Here is a tiny trained network, its code and every weight. The questions are about switching its units off for an input and a class, where a switched-off unit gives its printed mean instead of its output.

import numpy as np


def w(rows, s, z=0):
    codes = np.array(rows[::2]) - 128.0
    scale = np.full(codes.shape[1], s)
    scale[-1] = z or s
    return codes * scale


def f(y):
    return y / 2 * (1 + np.tanh(0.7978845608 * (y + 0.044715 * y**3)))


def log_softmax(a):
    a = a - a.max(-1, keepdims=True)
    return a - np.log(np.exp(a).sum(-1, keepdims=True))


def net(x, mask):
    res = np.array(x, float).reshape(1, 8) / 4 @ E
    y = f(res @ A[0][:, :-1].T + A[0][:, -1])
    res = res + np.where(mask, y, B[0][:, -1]) @ B[0][:, :-1]
    return log_softmax(res[-1] @ U[:, :-1].T + U[:, -1])


A, B = {}, {}
E = w([
[130,128,158,109,194,96],'x0',
[64,112,130,102,110,93],'x1',
[177,187,103,176,139,43],'x2',
[158,114,183,89,180,109],'x3',
[225,101,104,140,188,69],'x4',
[150,89,141,170,101,126],'x5',
[135,149,175,205,246,190],'x6',
[214,147,56,112,146,156],'x7',
],0.011)
A[0] = w([
[166,132,14,50,128,88,179],'n1',
[203,137,102,187,83,31,163],'n2',
[151,127,28,51,123,83,188],'n3',
[131,189,81,168,138,82,204],'n4',
[79,128,242,89,152,75,201],'n5',
[70,176,127,100,46,168,173],'n6',
[178,130,30,81,142,160,196],'n7',
[193,75,94,161,147,105,163],'n8',
[220,119,144,249,79,32,170],'n9',
[109,123,161,71,176,140,161],'n10',
[188,124,121,254,65,93,176],'n11',
[148,42,128,61,51,205,170],'n12',
[99,118,144,151,155,249,254],'n13',
],0.0095,0.005)
B[0] = w([
[236,99,130,144,49,131,227],'n1',
[171,119,13,91,171,62,239],'n2',
[249,130,127,59,36,64,220],'n3',
[171,232,87,130,156,39,204],'n4',
[5,144,186,44,159,113,218],'n5',
[83,152,93,153,100,139,230],'n6',
[255,125,140,134,103,158,219],'n7',
[193,70,123,130,203,84,202],'n8',
[109,154,55,71,212,79,252],'n9',
[74,153,222,81,146,144,173],'n10',
[76,89,78,187,157,123,227],'n11',
[114,68,82,115,114,186,227],'n12',
[94,164,164,198,137,239,239],'n13',
],0.0083,0.011)
U = w([
[155,190,79,101,59,89,89],'0',
[180,3,125,39,122,141,4],'1',
[135,237,157,222,193,152,129],'2',
[112,146,90,126,216,52,115],'3',
[46,123,60,167,76,192,173],'4',
[27,144,197,60,173,114,226],'5',
],0.012,0.0029)

Each question gives the input, the list of numbers given to net, and the class t.
The units are the neurons (one row each of A and B). Each row of codes is followed by its name. A weight is (code - 128) times the scale printed after its matrix; where a second scale follows, it is the last column's (A, B and U).
mask holds one flag per neuron, in row order. A switched-off neuron (its flag False) gives its mean, the last column of its row in B, instead of its output. The means were averaged over made-up inputs and are rounded, as every weight is.
A unit's drop is (log p(t) with every unit on - log p(t) with that unit switched off) / (log p(t) with every unit on - log p(t) with every unit switched off).
The circuit of an input: a set's keep is (log p(t) with only the set's units on - log p(t) with every unit switched off) / (log p(t) with every unit on - log p(t) with every unit switched off). Starting from the 12 units with the biggest drops (on a tie, the unit counted first), units are removed one at a time, each time the one whose removal leaves the highest keep (on an exact tie, the one counted first), for as long as the keep stays at least 0.8.
circuit, biggest first: the units of the circuit, biggest drop first
unit that matters most: the unit with the biggest drop
k most important neurons: the k neurons with the biggest drops, biggest first
drop when u is switched off: that unit's drop, to one decimal
input [2,-5,-8,3,-2,8,3,5], class 4: circuit, biggest first -> (n13, n12)
input [-7,-6,2,2,0,3,2,6], class 3: unit that matters most -> n9
input [3,2,3,-5,-7,7,0,7], class 4: circuit, biggest first -> (n3, n11)
input [-6,2,-2,0,-2,6,-4,2], class 4: circuit, biggest first -> (n6, n12)
input [7,-3,2,-1,3,4,-6,6], class 1: 4 most important neurons -> (n8, n6, n1, n7)
input [7,-3,-8,1,4,7,8,-1], class 5: 3 most important neurons -> (n5, n10, n7)
input [-1,-7,1,-1,1,7,-5,-1], class 3: circuit, biggest first -> (n9, n11)
input [3,7,-7,0,2,4,2,4], class 5: circuit, biggest first -> (n1, n2)
input [-3,7,-6,3,-2,-6,-3,2], class 4: 2 most important neurons -> (n6, n8)
input [-7,1,-8,-7,4,8,-8,-3], class 4: 3 most important neurons -> (n6, n8, n11)
input [2,8,0,-4,-8,-2,6,6], class 2: 2 most important neurons -> (n12, n13)
input [3,-8,4,3,1,3,6,4], class 3: 2 most important neurons -> (n9, n8)
input [4,5,5,-7,8,-1,-2,7], class 0: 4 most important neurons -> (n3, n1, n4, n7)
input [-4,4,-7,8,-4,-7,6,6], class 5: circuit, biggest first -> (n10)
input [8,8,6,1,6,-3,-3,7], class 0: 2 most important neurons -> (n4, n3)
input [-3,5,5,-2,5,8,-4,3], class 3: 2 most important neurons -> (n9, n11)
input [-6,-8,-1,7,-3,3,-4,-8], class 5: 2 most important neurons -> (n5, n1)
input [-7,-6,-3,-8,3,-8,-5,-6], class 4: 2 most important neurons -> (n12, n6)
input [2,-6,-1,4,1,-6,4,-7], class 5: drop when n1 is switched off -> 0.0
input [-6,-8,1,-7,-8,-7,-8,-3], class 4: circuit, biggest first -> (n6)
input [7,7,-1,-8,-2,5,5,6], class 2: drop when n12 is switched off -> 0.1
input [-4,-6,8,1,1,5,-7,-5], class 3: drop when n9 is switched off -> 0.1
input [2,-7,-8,-6,3,-6,5,7], class 2: drop when n13 is switched off -> 1.3
